Here is a tiny trained network, its code and every weight. The questions are about switching its units off for an input and a class, where a switched-off unit gives its printed mean instead of its output.

import numpy as np


def w(rows, s, z=0):
    codes = np.array(rows[::2]) - 128.0
    scale = np.full(codes.shape[1], s)
    scale[-1] = z or s
    return codes * scale


def f(y):
    return np.maximum(y, 0)


def log_softmax(a):
    a = a - a.max(-1, keepdims=True)
    return a - np.log(np.exp(a).sum(-1, keepdims=True))


def net(x, mask):
    res = np.array(x, float).reshape(1, 4) / 4 @ E
    y = f(res @ A[0][:, :-1].T + A[0][:, -1])
    res = res + np.where(mask, y, B[0][:, -1]) @ B[0][:, :-1]
    return log_softmax(res[-1] @ U[:, :-1].T + U[:, -1])


A, B = {}, {}
E = w([
[85,53,119,85,19,187],'x0',
[154,202,181,153,137,172],'x1',
[225,84,211,254,112,54],'x2',
[52,160,143,182,90,26],'x3',
],0.0093)
A[0] = w([
[83,110,140,171,115,69,169],'neuron 1',
[110,127,62,99,94,236,93],'neuron 2',
[78,76,132,122,101,212,150],'neuron 3',
[43,174,58,124,253,133,182],'neuron 4',
[70,186,122,202,78,56,29],'neuron 5',
[142,165,129,156,124,54,114],'neuron 6',
[133,192,110,120,168,122,189],'neuron 7',
[73,171,131,127,42,93,4],'neuron 8',
[2,157,162,151,56,108,165],'neuron 9',
],0.0092,0.003)
B[0] = w([
[69,156,94,147,125,165,203],'neuron 1',
[38,171,153,130,222,116,254],'neuron 2',
[88,177,78,137,170,178,232],'neuron 3',
[207,19,61,164,113,132,249],'neuron 4',
[94,180,52,132,129,98,215],'neuron 5',
[67,216,255,126,89,47,195],'neuron 6',
[224,123,148,76,147,115,193],'neuron 7',
[190,61,31,138,127,150,183],'neuron 8',
[229,49,92,159,61,75,237],'neuron 9',
],0.0079,0.0088)
U = w([
[145,83,103,151,144,203,219],'0',
[186,86,153,84,115,58,136],'1',
[9,199,132,85,170,96,3],'2',
],0.011,0.0024)

Each question gives the input, the list of numbers given to net, and the class t.
The units are the neurons (one row each of A and B). Each row of codes is followed by its name. A weight is (code - 128) times the scale printed after its matrix; where a second scale follows, it is the last column's (A, B and U).
mask holds one flag per neuron, in row order. A switched-off neuron (its flag False) gives its mean, the last column of its row in B, instead of its output. The means were averaged over made-up inputs and are rounded, as every weight is.
A unit's drop is (log p(t) with every unit on - log p(t) with that unit switched off) / (log p(t) with every unit on - log p(t) with every unit switched off).
The circuit of an input: a set's keep is (log p(t) with only the set's units on - log p(t) with every unit switched off) / (log p(t) with every unit on - log p(t) with every unit switched off). Starting from all 9 units, units are removed one at a time, each time the one whose removal leaves the highest keep (on an exact tie, the one counted first), for as long as the keep stays at least 0.8.
circuit, biggest first: the units of the circuit, biggest drop first
unit that matters most: the unit with the biggest drop
top k neurons: the k neurons with the biggest drops, biggest first
drop of u: that unit's drop, to one decimal
input [3,4,-3,7], class 0: circuit, biggest first	[neuron 8]
input [5,-5,-4,4], class 0: circuit, biggest first	[neuron 8; neuron 6]
input [-4,8,0,5], class 1: top 2 neurons	[neuron 2; neuron 7]
input [6,8,-3,7], class 0: top 3 neurons	[neuron 9; neuron 8; neuron 6]
input [-3,0,-8,-4], class 0: top 2 neurons	[neuron 4; neuron 6]
input [2,-2,-5,1], class 0: top 2 neurons	[neuron 4; neuron 6]
input [4,-5,-2,4], class 0: circuit, biggest first	[neuron 6; neuron 8]
input [1,7,-6,-6], class 2: top 3 neurons	[neuron 2; neuron 9; neuron 8]
input [5,0,-6,3], class 0: top 2 neurons	[neuron 9; neuron 8]
input [-5,-5,-8,1], class 1: circuit, biggest first	[neuron 4; neuron 3]
input [-2,-6,-7,5], class 1: top 2 neurons	[neuron 9; neuron 3]
input [-2,-2,-6,8], class 1: drop of neuron 8	0.0
input [-7,-6,-7,-1], class 0: drop of neuron 4	0.6
input [6,6,-6,-8], class 2: drop of neuron 2	0.4
input [-8,-2,-5,3], class 1: unit that matters most	neuron 4
